[[ 24   2   7  11 -39  29  10   9]
 [-18  -9 -36   6  41  -4   7  12]
 [  0  16   4   4 -45   7   5 -31]
 [-22  -3 -28  20 -28  19  30 -14]
 [ 42   2  56  -6 -30  34  -3  22]
 [ 18  -9  -3 -22  23  24 -25  71]
 [-19   9  -7   5 -16  23  -5  27]]
->
[[ 24   2   7  11 -39  29  10   9]
 [  0  16   4   4 -45   7   5 -31]
 [ 42   2  56  -6 -30  34  -3  22]
 [-19   9  -7   5 -16  23  -5  27]]

[[  1  29 -17]
 [ 41  17  -6]
 [ 59  -2 -15]
 [-34  28 -20]
 [  7  18 -21]
 [ 34 -68 -20]
 [-18  42  -6]
 [-15 -30 -28]
 [ -6 -12  15]
 [-35   7  -7]]
->
[[  1  29 -17]
 [ 59  -2 -15]
 [  7  18 -21]
 [-18  42  -6]
 [ -6 -12  15]]

[[ 21  -5  22]
 [-19   8  -6]
 [  7  -9 -25]
 [  0  39   2]
 [ 78  26   6]
 [ 25  -5  -1]
 [ 47 -25   1]
 [  9 -12 -29]
 [  7 -13 -13]
 [ -3   2  11]
 [ 16  17  21]
 [  0  -1 -63]]
->
[[ 21  -5  22]
 [  7  -9 -25]
 [ 78  26   6]
 [ 47 -25   1]
 [  7 -13 -13]
 [ 16  17  21]]

[[-84  52 -74  22 -31 -37  41 -66  39]
 [ -1  -3   4   0 -13   3  -1   0   2]]
->
[[-84  52 -74  22 -31 -37  41 -66  39]]

[[-35  37   4  -6   5 -24  60  11]
 [ -8   5  -6 -15 -34   9  33   0]
 [  1 -51   7  32 -78 -13  -7  18]
 [  8   4   8  -1 -18  -5  -5  56]
 [ -9  14  10   4  11 -16   0  38]
 [-10 -40   4  31 -12 -18 -29 -18]]
->
[[-35  37   4  -6   5 -24  60  11]
 [  1 -51   7  32 -78 -13  -7  18]
 [ -9  14  10   4  11 -16   0  38]]

[[-33  24  33 -41  38  53]
 [ 40  24 -15  18   1 -19]
 [-22   4  -3  -4  31  22]
 [  6  -1   8   4  10   0]
 [-38   7   7 -16  48  32]
 [ 26 -15 -28  21 -30 -16]
 [ -3  72  -8   9  32  12]
 [-40   9   0  -8  44  35]
 [-29   6   9  -8  43  28]]
->
[[-33  24  33 -41  38  53]
 [-22   4  -3  -4  31  22]
 [-38   7   7 -16  48  32]
 [ -3  72  -8   9  32  12]
 [-29   6   9  -8  43  28]]

[[  4   4 -59   2  -3   2   0]
 [  0  -1   2 -38   5   1   4]
 [ -6  -7  10  -9   6  -2  47]
 [  0  -5  12 -12  64  -1   0]
 [  1  -4   2   0  55  -1   1]
 [  1  -1   1  42  -1  -1   1]]
->
[[  4   4 -59   2  -3   2   0]
 [ -6  -7  10  -9   6  -2  47]
 [  1  -4   2   0  55  -1   1]]
---
[[-37  34  -6]
 [ 41   3 -53]
 [ 57  53  74]
 [-17 -12  -2]
 [-18 -35  -2]]
->
[[-37  34]
 [ 41   3]
 [ 57  53]]

[[  5  30]
 [ 27  15]
 [ 33  11]
 [ 13 -34]
 [ 61  18]]
->
[[ 5 30]
 [27 15]
 [33 11]]

[[-68  18 -25 -15]
 [-32   1  -2 -16]
 [-74   7 -11 -34]
 [-32  -3   3 -19]]
->
[[-68  18]
 [-32   1]
 [-74   7]]

[[ 23  17 -75]
 [-28   3   7]
 [ 30   1 -20]
 [-10  -6 -28]]
->
[[ 23  17]
 [-28   3]
 [ 30   1]]

[[ 10  34  15   8  13]
 [-32 -10 -74  -8   1]
 [-12   0 -17 -41 -31]
 [-29   6  50 -25  68]
 [ 10   1 -10  31 -51]]
->
[[ 10  34]
 [-32 -10]
 [-12   0]]

[[ 43 -40 -26  40 -62]
 [ 12  43   6   2 -10]
 [-64  10   9 -12 -61]
 [-63 -57  20  -5 -65]
 [-28   7  44  43 -30]]
->
[[ 43 -40]
 [ 12  43]
 [-64  10]]

[[ 12   0  -9 -14  -9]
 [  7  -3   8   5   0]
 [ 27  58 -14  42 -25]
 [ 67 -49 -19 -63  65]]
->
[[12  0]
 [ 7 -3]
 [27 58]]

[[ 34 -46 -73]
 [ 30 -30 -37]
 [-45 -11 -15]]
->
[[ 34 -46]
 [ 30 -30]
 [-45 -11]]

[[ 13  -9  17   4 -33]
 [ 16 -14 -11   4 -69]
 [-24   1   2  -9 -44]
 [-12  -7  -3   2  -8]]
->
[[ 13  -9]
 [ 16 -14]
 [-24   1]]
